Below are the code and all the weights of a small trained network. Each question names an input and a class and asks about switching units off, where a switched-off unit gives its printed mean instead of its output.

import numpy as np


def w(rows, s, z=0):
    codes = np.array(rows[::2]) - 128.0
    scale = np.full(codes.shape[1], s)
    scale[-1] = z or s
    return codes * scale


def norm(h):
    return h / np.sqrt((h * h).mean(-1, keepdims=True) + 1e-5)


def f(y):
    return np.maximum(y, 0)


def log_softmax(a):
    a = a - a.max(-1, keepdims=True)
    return a - np.log(np.exp(a).sum(-1, keepdims=True))


def net(x, mask):
    res = np.array(x, float).reshape(1, 8) / 4 @ E
    u = 0
    for l in range(2):
        y = f(norm(res) @ A[l][:, :-1].T + A[l][:, -1])
        res = res + np.where(mask[u : u + 14], y, B[l][:, -1]) @ B[l][:, :-1]
        u += 14
    return log_softmax(norm(res)[-1] @ U[:, :-1].T + U[:, -1])


A, B = {}, {}
E = w([
[103,132,117,145,140],'x0',
[114,132,120,138,136],'x1',
[126,130,126,130,130],'x2',
[144,49,57,84,212],'x3',
[233,117,105,190,121],'x4',
[142,127,133,118,122],'x5',
[100,130,117,150,140],'x6',
[113,80,78,150,2],'x7',
],0.0056)
A[0] = w([
[157,194,179,200,89,149],'L0N1',
[128,138,125,121,107,2],'L0N2',
[207,129,120,204,153,69],'L0N3',
[109,115,77,161,151,159],'L0N4',
[82,90,55,86,19,69],'L0N5',
[80,136,76,70,76,108],'L0N6',
[97,123,158,164,159,131],'L0N7',
[70,113,219,80,149,112],'L0N8',
[167,123,179,70,97,107],'L0N9',
[114,79,49,59,139,141],'L0N10',
[158,70,58,187,30,39],'L0N11',
[171,160,122,147,150,96],'L0N12',
[112,255,183,136,138,62],'L0N13',
[93,140,117,70,102,158],'L0N14',
],0.0079,0.0021)
B[0] = w([
[60,248,138,151,239,224],'L0N1',
[136,132,133,155,155,129],'L0N2',
[164,56,207,108,143,205],'L0N3',
[195,111,167,54,88,175],'L0N4',
[216,103,254,164,216,251],'L0N5',
[146,112,182,156,182,196],'L0N6',
[136,136,146,69,119,155],'L0N7',
[73,170,51,116,111,192],'L0N8',
[57,130,114,134,128,156],'L0N9',
[170,111,67,72,181,218],'L0N10',
[67,172,12,108,54,255],'L0N11',
[99,124,166,128,159,162],'L0N12',
[100,36,138,119,7,204],'L0N13',
[85,107,175,116,134,182],'L0N14',
],0.0096,0.0052)
A[1] = w([
[156,87,73,118,56,75],'L1N1',
[173,1,92,178,184,143],'L1N2',
[47,122,103,148,37,236],'L1N3',
[142,77,147,92,190,131],'L1N4',
[153,183,76,151,89,67],'L1N5',
[138,108,233,180,103,3],'L1N6',
[125,125,26,84,146,203],'L1N7',
[127,126,217,207,131,118],'L1N8',
[57,183,233,156,103,118],'L1N9',
[136,155,166,149,186,152],'L1N10',
[106,119,164,162,204,171],'L1N11',
[86,130,135,99,153,140],'L1N12',
[111,223,105,188,69,148],'L1N13',
[130,125,64,93,141,113],'L1N14',
],0.0095,0.0017)
B[1] = w([
[148,102,94,226,150,164],'L1N1',
[78,90,254,112,109,223],'L1N2',
[166,94,215,74,195,206],'L1N3',
[53,184,137,90,167,218],'L1N4',
[84,164,87,101,128,159],'L1N5',
[156,122,27,183,145,187],'L1N6',
[151,180,87,203,72,204],'L1N7',
[132,183,47,139,102,204],'L1N8',
[188,44,106,200,96,254],'L1N9',
[101,71,107,166,100,189],'L1N10',
[200,98,133,116,30,203],'L1N11',
[146,189,120,138,155,174],'L1N12',
[92,168,114,38,165,204],'L1N13',
[145,142,92,161,93,173],'L1N14',
],0.011,0.0075)
U = w([
[105,71,245,84,185,183],'0',
[177,84,98,213,115,3],'1',
[98,210,86,90,190,113],'2',
],0.012,0.0005)

Each question gives the input, the list of numbers given to net, and the class t.
The units are the neurons (one row each of A and B). Each row of codes is followed by its name. A weight is (code - 128) times the scale printed after its matrix; where a second scale follows, it is the last column's (A, B and U).
mask holds one flag per neuron, layer by layer. A switched-off neuron (its flag False) gives its mean, the last column of its row in B, instead of its output. The means were averaged over made-up inputs and are rounded, as every weight is.
A unit's drop is (log p(t) with every unit on - log p(t) with that unit switched off) / (log p(t) with every unit on - log p(t) with every unit switched off).
unit that matters most: the unit with the biggest drop
k most important neurons: the k neurons with the biggest drops, biggest first
k most important neurons of layer l: the k neurons of layer l with the biggest drops, biggest first
drop when u is switched off: that unit's drop, to one decimal
input [-6,5,-7,1,4,7,-8,-2], class 0: 2 most important neurons of layer 1 : [L1N9, L1N7]
input [-8,5,-6,7,4,0,0,-2], class 0: unit that matters most : L1N2
input [-6,-1,2,8,0,4,-4,-2], class 2: 3 most important neurons : [L0N5, L1N9, L0N3]
input [-6,-6,4,-3,-8,4,7,1], class 1: 3 most important neurons : [L0N11, L1N9, L0N6]
input [8,-7,-4,0,6,-2,-1,7], class 2: 2 most important neurons of layer 0 : [L0N11, L0N13]
input [-3,-1,-7,4,-1,1,-2,-3], class 2: 3 most important neurons : [L0N5, L1N9, L0N11]
input [4,-8,2,-3,7,-7,4,1], class 2: 3 most important neurons : [L0N11, L0N5, L1N13]
input [-4,4,5,-5,-1,-5,0,-1], class 0: 3 most important neurons : [L0N13, L0N5, L1N3]
input [4,0,-6,3,-7,8,8,0], class 2: 2 most important neurons of layer 0 : [L0N8, L0N3]
input [-5,5,3,8,-2,-6,-1,-1], class 2: 2 most important neurons of layer 1 : [L1N9, L1N7]
input [8,-8,-5,-1,1,8,0,1], class 2: 2 most important neurons : [L0N11, L1N13]
input [6,6,-7,-1,4,1,0,2], class 2: drop when L0N11 is switched off : 0.9
input [3,1,1,2,-2,0,1,6], class 0: drop when L0N5 is switched off : 1.8
input [8,4,7,7,-3,-1,-1,8], class 0: drop when L0N5 is switched off : 1.9
input [-7,-3,-5,3,-3,-7,-8,-3], class 2: unit that matters most : L1N9
